Below is a small trained network, with its code and all its weights. Each question gives an input and a class and asks what happens when units are switched off, that is, made to give their printed mean instead of their output.

import numpy as np


def w(rows, s, z=0):
    codes = np.array(rows[::2]) - 128.0
    scale = np.full(codes.shape[1], s)
    scale[-1] = z or s
    return codes * scale


def norm(h):
    return h / np.sqrt((h * h).mean(-1, keepdims=True) + 1e-5)


def f(y):
    return np.maximum(y, 0)


def log_softmax(a):
    a = a - a.max(-1, keepdims=True)
    return a - np.log(np.exp(a).sum(-1, keepdims=True))


def net(x, mask):
    res = np.array(x, float).reshape(1, 5) / 4 @ E
    u = 0
    for l in range(2):
        y = f(norm(res) @ A[l][:, :-1].T + A[l][:, -1])
        res = res + np.where(mask[u : u + 7], y, B[l][:, -1]) @ B[l][:, :-1]
        u += 7
    return log_softmax(norm(res)[-1] @ U[:, :-1].T + U[:, -1])


A, B = {}, {}
E = w([
[130,104,127,141,135,117,127,130,134,135],'x0',
[115,181,140,92,251,103,121,206,167,198],'x1',
[132,123,130,129,133,134,126,131,129,125],'x2',
[87,188,114,196,144,211,227,92,213,92],'x3',
[128,133,135,119,124,133,129,127,131,130],'x4',
],0.019)
A[0] = w([
[154,99,129,57,183,121,65,175,81,124,39],'0.n1',
[101,162,128,222,137,175,204,102,240,116,164],'0.n2',
[175,14,160,53,9,173,80,89,104,76,14],'0.n3',
[135,127,111,194,35,109,107,99,27,92,97],'0.n4',
[136,126,105,131,72,114,130,96,77,112,2],'0.n5',
[147,129,152,161,189,248,125,159,162,83,23],'0.n6',
[141,80,129,186,8,203,151,61,136,32,73],'0.n7',
],0.018,0.0033)
B[0] = w([
[112,197,162,138,108,159,153,139,85,203,196],'0.n1',
[96,148,86,178,121,185,184,114,187,176,252],'0.n2',
[66,31,90,94,171,56,142,140,230,92,240],'0.n3',
[89,136,63,78,161,92,169,137,190,72,215],'0.n4',
[110,71,83,94,151,143,130,139,186,121,172],'0.n5',
[143,107,181,109,189,112,95,135,149,70,183],'0.n6',
[231,195,223,204,78,201,87,92,6,125,254],'0.n7',
],0.019,0.026)
A[1] = w([
[51,48,15,89,83,46,176,123,182,112,4],'1.n1',
[148,128,132,71,83,70,58,150,21,225,80],'1.n2',
[133,118,173,176,34,191,127,102,72,218,103],'1.n3',
[173,158,175,108,119,89,122,157,41,103,42],'1.n4',
[204,86,149,69,124,76,46,121,72,75,148],'1.n5',
[96,136,56,137,90,139,160,116,139,167,16],'1.n6',
[196,109,97,176,1,176,100,77,33,184,90],'1.n7',
],0.026,0.0019)
B[1] = w([
[138,111,112,143,116,124,24,92,93,158,253],'1.n1',
[160,154,216,69,117,140,214,225,108,64,199],'1.n2',
[115,69,126,55,74,68,108,130,93,75,232],'1.n3',
[123,87,130,86,153,106,77,159,134,130,155],'1.n4',
[41,132,99,76,124,111,71,144,129,255,150],'1.n5',
[102,117,106,66,178,79,162,144,151,105,162],'1.n6',
[202,144,91,223,110,111,144,94,79,156,201],'1.n7',
],0.021,0.026)
U = w([
[87,60,88,95,116,76,13,116,132,112,248],'0',
[123,128,189,45,107,98,153,226,94,81,155],'1',
[166,139,111,216,66,162,144,74,102,79,90],'2',
[60,183,99,139,220,170,199,166,245,137,6],'3',
],0.013,0.0016)

Each question gives the input, the list of numbers given to net, and the class t.
The units are the neurons (one row each of A and B). Each row of codes is followed by its name. A weight is (code - 128) times the scale printed after its matrix; where a second scale follows, it is the last column's (A, B and U).
mask holds one flag per neuron, layer by layer. A switched-off neuron (its flag False) gives its mean, the last column of its row in B, instead of its output. The means were averaged over made-up inputs and are rounded, as every weight is.
A unit's drop is (log p(t) with every unit on - log p(t) with that unit switched off) / (log p(t) with every unit on - log p(t) with every unit switched off).
most important unit: the unit with the biggest drop
k most important neurons: the k neurons with the biggest drops, biggest first
k most important neurons of layer l: the k neurons of layer l with the biggest drops, biggest first
drop when u is switched off: that unit's drop, to one decimal
input [-7,1,-1,2,5], class 3: 2 most important neurons of layer 0	[0.n7, 0.n3]
input [-5,-8,3,0,4], class 0: most important unit	0.n2
input [8,0,1,2,4], class 2: 2 most important neurons	[0.n3, 0.n4]
input [8,3,0,0,0], class 1: 4 most important neurons	[0.n3, 0.n4, 0.n2, 0.n7]
input [0,2,-4,0,6], class 1: 2 most important neurons of layer 0	[0.n3, 0.n4]
input [2,1,8,8,-4], class 3: 2 most important neurons of layer 1	[1.n1, 1.n7]
input [7,3,1,1,6], class 3: 2 most important neurons	[0.n7, 0.n3]
input [8,1,7,0,-2], class 1: 2 most important neurons	[0.n3, 0.n4]
input [3,2,-2,1,3], class 3: 2 most important neurons of layer 0	[0.n7, 0.n3]
input [-7,4,-4,4,-4], class 3: drop when 0.n7 is switched off	2.0
input [-2,1,-2,4,-3], class 3: drop when 0.n7 is switched off	0.6
input [4,7,1,-2,-6], class 1: drop when 0.n4 is switched off	0.1
input [-1,3,8,1,1], class 3: drop when 0.n5 is switched off	0.0
input [-5,-2,8,1,5], class 2: most important unit	0.n7
